Each row is followed by roughly how far along a hidden order it lies, from 0 to 15. A new part has a new order.
In the rows, 128 means zero.
[129 136 158 113 130 126 122 116 105 128 151 126 119 146 126 136 116 100
 126 114 116  94 117 160 149 141 137 156 119 117 112 129  49 183 128 119
 157 127 132 125 107 121 114 120 135 135 152 138 104 128 121 123 135 137
 121 137 128 122 100 134 129 136 120 106 138  81 181 109 135  81 118 130
 125  99] : 10
[129 137 161 112 132 127 121 116 105 128 166 126 121 146 128 137 116 100
 126 114 115  98 118 160 149 140 136 152 119 116 112 130  60 184 133 119
 156 127 133 125 107 122 113 119 135 136 155 137 104 128 121 125 137 138
 118 137 128 122  97 134 128 135 120 105 137  81 189 108 135  79 118 130
 125  97] : 10
[139 150 108 112 135 121 124 137 130 125 210 121 140 114 168 113 122 138
 130 110 137 166 145 149 102 147 149 231  99 126 125 145 201 123 140 111
 104 128 198 132 132 133 133 123 134 126 114 127 102 135 133 125 143 146
 126 136 121 102 151 135 155 131 150 114 194 129 212 114 135  56 122 141
 129 180] : 12
[135 131 149 103 152 130 118 127 118 124 235 120 140 131 155 101 126 115
 111 112 111 158 136 152 128  42 136 164 110 122  95 141  14 175 144 111
 151 132 212 131 119 131 113 129 125 139 140 136  98 129 115 141 174 142
 110 135 121 105  91 118 123 123 131 105 101  78 221  76 133  50 123 137
 123 151] : 11
[138 131 155 127 130 118 118 132 112 124 163 138 121 133 127 136 137  66
 120 111 122 139 113 114 124  52 136 141 123 133 121 152 255 105 168 130
 166 128 136 130 112 120 157  96 147 132 191 124 131 125 117 135  98 142
  81 133 123 127 166  96 121 130 111 129 126 140 178 151 124 143 127 144
 121 118] : 2
[134 127 139  95 136 128 121 139 117 124 209 139 124 137 135  98 133 121
 117 113 112 145 131 140 128  56 138 125 112 120 110 133 109 157 148 112
 116 130 194 133 115 134  97 126 119 150 135 142 104 129 117 122 164 143
 131 135 125 108  98 115 135 117 136 105 111  82 190  94 133  60 124 120
 126 150] : 12
[132 130 137 131 144 127 121 121 122 121 162 116 131 127 129 125 126  88
 115 114 143 137 127 116 126  44 124 124 133 133 123 174 255 152 143 124
 157 131 113 129 114 112 131  91 139 161 171 113 140 124 109 123  83 137
  93 134 124 121 173  97 101 121 115 122 106 114 197 147 122 105 128 139
 123 134] : 9
[140 125 139  98 143 126 117 144 120 123 229 129 132 126 148  92 139 117
 122 106 112 165 133 143 120  39 140 161 110 122 107 132 125 135 160 114
 131 130 222 135 121 128 120 121 121 150 143 141 103 130 119 129 148 147
 129 135 121 106 116 105 143 118 140 112 126  87 204  99 129  67 122 132
 123 165] : 13
[136 136 146 135 123 123 125 123 122 121 132 150 118 128 129 143 116  94
 122 112 148 115 118 116 117  48 141 100 126 135 134 173 255 127 151 136
 135 136 111 127 114 143 146 108 144 140 171 124 126 128 122 119  96 139
 104 133 123 129 146 116 117 124 120 130 138 144 159 150 129 123 126 135
 129 119] : 0
[141 129 138  95 135 126 120 147 116 123 202 142 118 131 139 102 137 116
 130 106 109 150 125 143 127  61 144 141 113 121 120 132 160 116 155 112
 118 127 191 135 118 127 117 119 124 151 139 142 106 130 123 118 138 149
 131 137 122 111 125 111 140 115 141 113 141  95 203 108 130  85 120 127
 124 162] : 12
[134 132 154 124 118 119 122 130 107 125 139 155 110 139 118 142 132  67
 120 114 122 116 107 110 130  70 137  98 124 131 130 146 255 107 165 130
 145 127 105 128 109 124 143 100 143 133 184 128 134 125 119 122 100 141
  93 133 126 131 148 107 125 129 107 128 122 143 160 152 127 149 130 130
 123 104] : 1
[134 135 163 114 135 118 117 122 105 126 209 119 122 135 123 135 127  98
 128 112 117 102 112 162 142 128 133 185 122 118 114 132   1 157 131 121
 186 131 153 125 105 115 129 121 139 124 169 135 110 128 123 129 120 137
 110 138 124 116 122 126 150 139 125 115 116  79 204 113 131  92 111 134
 124  99] : 15
[140 152 114 119 137 124 127 132 128 121 194 158 123 118 163 116 111 127
 118 112 143 154 140 125 105 102 145 152 103 130 143 158 138 131 131 110
  90 133 170 131 129 152 115 125 133 122 120 123 102 131 130 136 144 149
 125 136 119 106 138 131 159 119 153 120 135 129 204  94 136  82 122 139
 136 179] : 6
[143 150 119 125 144 123 124 130 132 119 208 149 132 114 172 111 112 122
 118 112 146 168 143 127  99  77 144 170 101 133 136 162 138 132 136 111
 109 134 192 132 133 153 126 126 135 118 126 120 102 131 128 147 142 149
 115 135 116 102 143 125 154 120 154 124 127 132 211  87 135  82 122 146
 134 187] : 5
[136 130 143 136 152 126 117 122 124 119 192 106 140 121 139 122 127  86
 113 109 143 157 130 119 120  20 124 152 130 136 116 179 235 150 148 126
 175 132 136 130 118 112 144  90 142 157 177 110 138 125 111 137  82 138
  82 133 121 119 181  91 101 123 116 125 108 118 212 142 120 107 127 151
 120 144] : 9
[132 137 132 133 156 128 113 119 129 122 211 100 151 115 133 120 132  81
 110 115 129 147 133 123 126  46 118 152 132 131 117 167 190 168 147 117
 162 127 139 130 117  98 127  97 133 156 158 110 139 126 105 124  85 132
  82 132 125 113 160  91  98 118 113 125  75 108 214 119 121 102 133 146
 119 152] : 14
[152 130 157 146 166 120 108 126 131 113 251  91 159 103 167 113 131  83
 113 103 146 204 134 130  98   1 131 246 124 142  96 192 209 108 172 133
 228 138 220 134 129 121 200  92 153 139 197 107 126 127 115 172  82 141
  56 133 109 112 204  81 108 130 125 136 136 137 246 142 117 111 121 181
 114 168] : 4

New part:
[122  59 115 150 124 119 171 152 161 123 135 139 153 172 106 127 124 144
 136 144 127 152  91 100 138  94 114 154 135  59 142 142  63 175 143 137
 133 154 159 137 124 110 123 140 162 169 131  90 102 119 157 140 166  88
  45 149 129 124 144 119 181 122 104 165  87 183  80 154 135 106 151 121
 123  80 138 136 200 125 115 151  58 148 109 121 120 113 141 107  86 182
 138  83 125  98  99 145 147 110  79 183 122 124  91 149 134 107 148 122
 164 115  77  92 104 119 115 113 116 137 155 122 145 146 107 120 143 149
 111  77 136 164 127 123 137 136 112 127] : 15
[ 92 165 127 100 133 143 133 120 121 124 112 105 119  99 156 140 157 137
 122 141 123 115 145 156 119 158 134  97  95 173  71 107 129  38 128 126
 127  88 105 121 145 130 119 128 107  98 114 144 150 140 114 106  50 172
 162 123 135 115 105 104 118 184 140 106 192  85 131 123  95 144 150 122
 143 141 137 186 101 129 136 130 160 115 121 136  98 133 132 143 146 132
 135 176 141 141 132 132 124 130 234  88 150 123 122 117 122 118 128 123
 116 131 173 108 178 160 127 144  99 128 127 137 111 101 104 120 133 101
 112  96  99 124 110 136 121 142 123 114] : 2
[111  82 140 172 144 124 208 140 137 146 126 154 116 123 115 163 131 199
 116 163 124 100  67 127 129 107 103 137 102  94 116 130  59 114 157 168
  40 132  99 129 164 118 110 169 133 169 125 101 144 125 164 138 120 149
  98 121 128 129 144 109 189 151  97 163 126 160 106 135  99 123 166 122
 142 113 150 212 193 157  85 150  33 109  81 118  91 102 145 124  94 165
 136  73 156 100  95 167 138  89 196 165 135 124 102 154 107  93 127 143
 182 122 135  86 148 155 106 133  58 149 170 138  99 138 106 139 139 117
  91   1  70 166 128 120 127 138  59 107] : 12
[110  99  84 153 152 137 165 114 123 131 113 115  85 127 131 151 140 175
 134 123 129 113 147 131 146 133 112 128 108  83  75 172  69  28 147 133
 110 123 128 124 170 114 102 165 131 112 118 114 123 123 142 119 110 208
 101 106 119 156 179  77 149 151 100 128 161 176 132 148  90 129 164 136
 152 153 185 150 178 155  88 136  46 210  75 113 119 109 156 139  89 156
 145 114 118 116 126 164 132 115 122 147 137 150 111  86 134 109 135 119
 143 109 151 117 153 160  94 107  71 124 181 125 114 152 141 128 126 101
 110  89  88 118 122 123 151 129  68 132] : 8
[110 115 101  33 109 122 116 158 138 118 156  51 165 170 138  85 118  56
 148 106 134 213  94  86 118  77 160 130 178 116 239  80 139 218 113 129
 186 146 154 146  82 153 146 103 140 136 113 154 110 112  96 132 111  48
 157 153 135  88  97 144  93 111 140 107 125  93  89 151 176 131 127 111
 107  94  95  91 118 111 200 118 160  73 166 118 139 128 125 106 131  85
 125 125 109 136 113 102 190 144 108 126 127 113 133 152 151 134 140 136
 103 141  63  80  98  60 168 141 162 123 110 155 153 118 110 115 127 155
 157 184 183 128 115  89  87 140 173 124] : 13
[120 175 102  78 134 143 165 128 107 122 123 112  93  85 147 126 175 120
 134 126 133 104 152 143 120 167 127 104 114 173  71 101 113  10 135 125
 130  81 114 125 138 137 121 115  99  68 115 158 154 138  97  96  46 178
 230 130 132 122  98  79  93 169 153 119 187  82 143 127  97 154 112 125
 160 158 137 187 115 117 131  98 170 131 101 133 103 136 126 140 144  89
 125 183 127 154 129 105 109 121 174  60 164 127 146  86 161 123 118 120
  83 135 179 149 191 155 127 163 130 125 125 154 122  99 113 118 115  99
 117 119 100 100  99 135 107 144 124 126] : 0
[120  81 123 170 125 124 154 132 137 151 122 146 149 146 124 136 128 173
 131 151 133 119 116 142 123 107 106 147  98  94 117 116  98 201 169 148
  94 154 113 126 149 115 128 155 151 133 141 120 125 129 169 119 136 104
 115 125 111 142 137 139 163 123 115 146  94 143  97 122 141 120 135 129
 103 110 135 154 154 125 126 142  63 145 116 127  63 106 133 116 126 148
 122  64 153  97 110 155 132 103 188 150 118  97  93 169 112  93 119 136
 192 123 142 124 136 140 116 122  91 152 145 120 114 123  98 134 140 138
 106   1 121 177 113 152 135 138 100 111] : 11
[ 84  88 174  42 112 114 190 176 147 126 158  96 162 152 124 108 128 104
 122 150 123 205  30  89 105  58 142 139 146 133 213  60 111 255 123 159
 124 147 126 143  91 149 146 101 146 177 121 142 131 117 114 156 147  13
 143 166 139  54  82 173 137 135 127 130 113 121  64 135 155 127 147 103
 108  69  92 158 129 107 171 134 155   1 152 132 113 123 121 105 144 128
 112  86 141 117  82 108 189 116 186 155 130  88 121 188 128 119 138 139
 135 138  77  39  93  87 167 159 141 153 126 177 142 107  87 117 132 165
 109  72 123 202 126  99  80 157 132 106] : 15
[120 166  66 102 137 153 145 104 116 113 107 113 114 122 156 124 161 141
 151 142 135 105 215 122 144 191 117 100 117 103  82 139  87   1 132 101
 161  64 144 127 165 117 104 134 109   1 107 128 118 134 126  83  26 219
 147 126 141 168 140  56 111 170 135 111 173  99 131 156 104 145 135 127
 153 143 171 145 140 137 123 120 109 251 111 112  81 123 141 133  98 131
 162 192 101 155 152 120 110 141 165  68 155 157 109  73 166 100 141 115
  93 131 163 151 183 157 103 124  97 110 150 119 127 112 120 120 135  95
 126 139 145  68  80 123 135 135 128 135] : 0
[124  78 121 160 130 120 173 138 138 129 131 129 137 151 108 138 135 168
 129 141 131 130  97 101 134  97 113 148 131  75 133 148  73 155 148 141
 110 150 144 131 137 113 121 149 151 175 135 102 115 119 160 138 152  99
  88 132 120 127 148 115 167 116 104 162 113 179  91 136 129 114 138 124
 122  83 144 128 188 131 105 141  55 143 101 118 110 122 144 116  91 161
 128  72 133 104 109 154 140 101 102 195 122 134  89 151 127 104 131 127
 174 126 105 104 108 127 119 116 104 142 156 126 130 156 121 133 134 137
 110  59 111 141 133 127 147 126  93 125] : 14
[100 129 152 110 123 129 120 134 123 147 132 105 127 103 147 139 140 140
 117 132 128 136 140 154 106 123 139 119  89 160 122  80 140 149 160 151
 101 127  95 123 135 136 133 140 132 124 131 155 146 135 119 118  86 112
 173 117 118  99  92 134 135 159 133  98 147  85 112 113 132 140 137 123
 111 142 116 150 102 123 153 123 175  80 129 143  80 121 129 130 158 122
 120 127 162 131 108 134 151 112 242 108 137  94 124 143  97 121 110 135
 133 129 150 119 148 147 121 132 116 142 122 149 113 101 106 121 131 138
 111  63 113 163 108 140 113 148 119 107] : 7
